Below is a small trained network, with its code and all its weights. Each question gives an input and a target symbol and asks what happens when units are switched off, that is, made to give their printed mean instead of their output.

import numpy as np


def w(rows, s, z=0):
    codes = np.array(rows[::2]) - 128.0
    scale = np.full(codes.shape[1], s)
    scale[-1] = z or s
    return codes * scale


def f(y):
    return y / 2 * (1 + np.tanh(0.7978845608 * (y + 0.044715 * y**3)))


def softmax(a):
    e = np.exp(a - a.max(-1, keepdims=True))
    return e / e.sum(-1, keepdims=True)


def log_softmax(a):
    a = a - a.max(-1, keepdims=True)
    return a - np.log(np.exp(a).sum(-1, keepdims=True))


def net(x, mask):
    ids = ['Φαβδεηθσω'.index(c) for c in x.split()]
    T = len(ids)
    res = E[ids] + P[:T]
    u = 0
    for l in range(2):
        r = res
        for j in range(2):
            rows = slice(4 * j, 4 * j + 4)
            q, k, v = (r @ M[l][rows].T for M in (Q, K, V))
            z = softmax(np.where(np.tri(T) > 0, q @ k.T / 4**0.5, -1e9)) @ v
            o = O[l][rows]
            res = res + np.where(mask[u + j], z, o[:, -1]) @ o[:, :-1]
        u += 2
        y = f(res @ A[l][:, :-1].T + A[l][:, -1])
        res = res + np.where(mask[u : u + 8], y, B[l][:, -1]) @ B[l][:, :-1]
        u += 8
    return log_softmax(res[-1] @ U[:, :-1].T + U[:, -1])


Q, K, V, O, A, B = {}, {}, {}, {}, {}, {}
E = w([
[88,131,142,181],'Φ',
[146,150,129,154],'α',
[144,154,80,136],'β',
[186,124,147,148],'δ',
[83,93,142,174],'ε',
[179,129,156,153],'η',
[183,128,155,153],'θ',
[87,5,115,114],'σ',
[184,129,28,105],'ω',
],0.022)
P = w([
[127,149,128,101],'0',
[199,92,147,49],'1',
[166,119,76,160],'2',
[86,183,189,78],'3',
[170,66,121,108],'4',
[173,107,57,209],'5',
[81,180,201,65],'6',
[155,50,108,141],'7',
[169,96,62,249],'8',
[79,177,205,49],'9',
],0.013)
Q[0] = w([
[48,137,132,57],'L0H0',
[241,70,65,132],'L0H0',
[85,135,110,162],'L0H0',
[119,72,191,153],'L0H0',
[162,81,149,190],'L0H1',
[84,253,115,19],'L0H1',
[204,128,119,148],'L0H1',
[81,138,107,52],'L0H1',
],0.013)
K[0] = w([
[96,108,135,10],'L0H0',
[131,48,53,215],'L0H0',
[146,207,85,85],'L0H0',
[176,118,179,133],'L0H0',
[121,121,87,237],'L0H1',
[127,183,189,28],'L0H1',
[154,154,136,207],'L0H1',
[29,129,145,39],'L0H1',
],0.012)
V[0] = w([
[95,113,80,184],'L0H0',
[89,154,136,39],'L0H0',
[192,103,153,59],'L0H0',
[149,255,60,102],'L0H0',
[174,55,128,94],'L0H1',
[171,135,51,131],'L0H1',
[219,184,120,126],'L0H1',
[175,211,144,133],'L0H1',
],0.0097)
O[0] = w([
[145,138,62,24,172],'L0H0',
[1,119,132,178,3],'L0H0',
[134,47,148,149,126],'L0H0',
[165,130,91,207,115],'L0H0',
[175,41,151,52,152],'L0H1',
[104,92,174,230,202],'L0H1',
[156,140,232,137,174],'L0H1',
[153,215,210,159,126],'L0H1',
],0.0068,0.0051)
A[0] = w([
[107,138,86,196,254],'L0N0',
[142,203,150,127,83],'L0N1',
[112,196,215,127,173],'L0N2',
[167,157,65,132,106],'L0N3',
[195,163,104,151,94],'L0N4',
[142,199,79,95,199],'L0N5',
[89,71,189,187,157],'L0N6',
[183,182,161,9,129],'L0N7',
],0.011,0.004)
B[0] = w([
[133,219,142,88,221],'L0N0',
[56,97,144,247,175],'L0N1',
[70,8,129,128,243],'L0N2',
[94,119,182,84,207],'L0N3',
[163,156,215,156,254],'L0N4',
[92,200,182,159,189],'L0N5',
[154,197,70,40,217],'L0N6',
[152,131,1,228,229],'L0N7',
],0.0086,0.0065)
Q[1] = w([
[103,89,244,107],'L1H0',
[8,174,99,109],'L1H0',
[225,188,132,4],'L1H0',
[71,154,64,121],'L1H0',
[31,146,146,2],'L1H1',
[37,113,85,106],'L1H1',
[148,181,67,42],'L1H1',
[174,169,81,158],'L1H1',
],0.0063)
K[1] = w([
[116,38,226,167],'L1H0',
[100,133,1,67],'L1H0',
[217,197,216,137],'L1H0',
[105,98,128,95],'L1H0',
[79,137,124,98],'L1H1',
[121,57,98,136],'L1H1',
[121,79,142,135],'L1H1',
[109,123,92,154],'L1H1',
],0.0094)
V[1] = w([
[81,154,216,164],'L1H0',
[234,179,125,212],'L1H0',
[163,26,126,187],'L1H0',
[220,1,112,64],'L1H0',
[179,79,99,95],'L1H1',
[54,60,92,96],'L1H1',
[112,74,93,166],'L1H1',
[82,123,139,105],'L1H1',
],0.0073)
O[1] = w([
[44,102,135,157,147],'L1H0',
[59,59,186,125,254],'L1H0',
[199,36,78,172,182],'L1H0',
[178,84,105,49,152],'L1H0',
[94,183,139,186,140],'L1H1',
[39,104,85,148,38],'L1H1',
[65,129,69,254,117],'L1H1',
[2,88,202,92,85],'L1H1',
],0.0052,0.0088)
A[1] = w([
[126,95,110,78,254],'L1N0',
[113,94,88,98,134],'L1N1',
[97,125,218,158,123],'L1N2',
[51,157,126,100,71],'L1N3',
[106,168,196,13,79],'L1N4',
[200,155,129,115,173],'L1N5',
[53,110,125,50,199],'L1N6',
[147,247,167,142,95],'L1N7',
],0.011,0.005)
B[1] = w([
[145,158,120,204,198],'L1N0',
[94,163,98,164,182],'L1N1',
[1,101,54,127,241],'L1N2',
[126,119,175,93,178],'L1N3',
[153,75,28,67,194],'L1N4',
[56,180,81,94,245],'L1N5',
[205,167,177,98,215],'L1N6',
[184,113,188,154,244],'L1N7',
],0.01,0.011)
U = w([
[171,219,186,157,126],'Φ',
[76,120,150,185,108],'α',
[49,89,106,45,162],'β',
[172,60,126,135,164],'δ',
[108,208,50,130,191],'ε',
[166,63,119,167,137],'η',
[148,42,113,154,123],'θ',
[41,84,17,158,3],'σ',
[173,118,125,2,100],'ω',
],0.0094,0.0082)

Each question gives the input, a string of symbols that net reads in full, and the target symbol t.
The units are the heads (4 rows each of Q, K, V and O) and the neurons (one row each of A and B). Each row of codes is followed by its name. A weight is (code - 128) times the scale printed after its matrix; where a second scale follows, it is the last column's (O, A, B and U).
mask holds one flag per unit, layer by layer, with each layer's heads first. A switched-off unit (its flag False) gives its mean, the last column of its rows in O or B, instead of its output. The means were averaged over made-up inputs and are rounded, as every weight is.
A unit's drop is (log p(t) with every unit on - log p(t) with that unit switched off) / (log p(t) with every unit on - log p(t) with every unit switched off).
The circuit of an input: a set's keep is (log p(t) with only the set's units on - log p(t) with every unit switched off) / (log p(t) with every unit on - log p(t) with every unit switched off). Starting from the 12 units with the biggest drops (on a tie, the unit counted first), units are removed one at a time, each time the one whose removal leaves the highest keep (on an exact tie, the one counted first), for as long as the keep stays at least 0.8.
circuit, biggest first: the units of the circuit, biggest drop first
most important unit: the unit with the biggest drop
top k neurons: the k neurons with the biggest drops, biggest first
k most important neurons of layer l: the k neurons of layer l with the biggest drops, biggest first
heads that matter: for each layer, one digit per head in row order, 1 if its drop is at least 0.15 and else 0, layers parted by /
input η Φ σ ε β, target σ: top 3 neurons -> (L0N7, L0N4, L1N6)
input ω β β ε η β β δ ω Φ, target β: circuit, biggest first -> (L0N2, L1H1, L0N7, L0N6)
input δ α β ε α, target β: 2 most important neurons of layer 0 -> (L0N7, L0N4)
input θ ε α Φ ε η Φ, target β: most important unit -> L0N2
input ε Φ Φ β α α α, target σ: circuit, biggest first -> (L0N2, L1N2, L0H1, L0N1)
input η η σ α ε, target σ: circuit, biggest first -> (L0H1, L1H1)
input Φ σ Φ σ δ Φ Φ δ ε, target β: heads that matter -> 11 / 11
input ω β β δ δ ε δ, target η: top 2 neurons -> (L0N2, L1N2)
input δ β σ δ ε, target σ: circuit, biggest first -> (L0H1, L1H1)
input ε δ η η ε ω Φ β, target ω: 3 most important neurons of layer 0 -> (L0N2, L0N1, L0N4)
input δ ω δ β δ ε θ α, target ε: circuit, biggest first -> (L0H0, L0N7)
input θ η δ δ σ Φ σ θ, target Φ: heads that matter -> 11 / 01
input ε θ ω η δ Φ δ β ω θ, target δ: circuit, biggest first -> (L0N2, L0H0, L1H1, L0N5)
input η ε Φ β α, target Φ: most important unit -> L0H0
input θ Φ σ ε, target ε: heads that matter -> 11 / 10
input Φ ε σ η, target ε: top 2 neurons -> (L1N5, L1N2)
input α δ β ε ω, target β: 2 most important neurons of layer 1 -> (L1N2, L1N6)
input η η θ Φ θ σ, target σ: top 4 neurons -> (L1N1, L1N7, L0N0, L0N4)
input ε θ θ β η Φ ω, target Φ: heads that matter -> 00 / 00
input σ ε α σ ε α Φ σ δ ε, target ε: heads that matter -> 01 / 10
input δ α Φ β η, target Φ: 2 most important neurons of layer 1 -> (L1N2, L1N4)
input Φ α δ σ η θ δ, target ε: most important unit -> L0N7
input δ Φ β β σ β Φ ω, target β: top 3 neurons -> (L1N2, L0N3, L0N4)
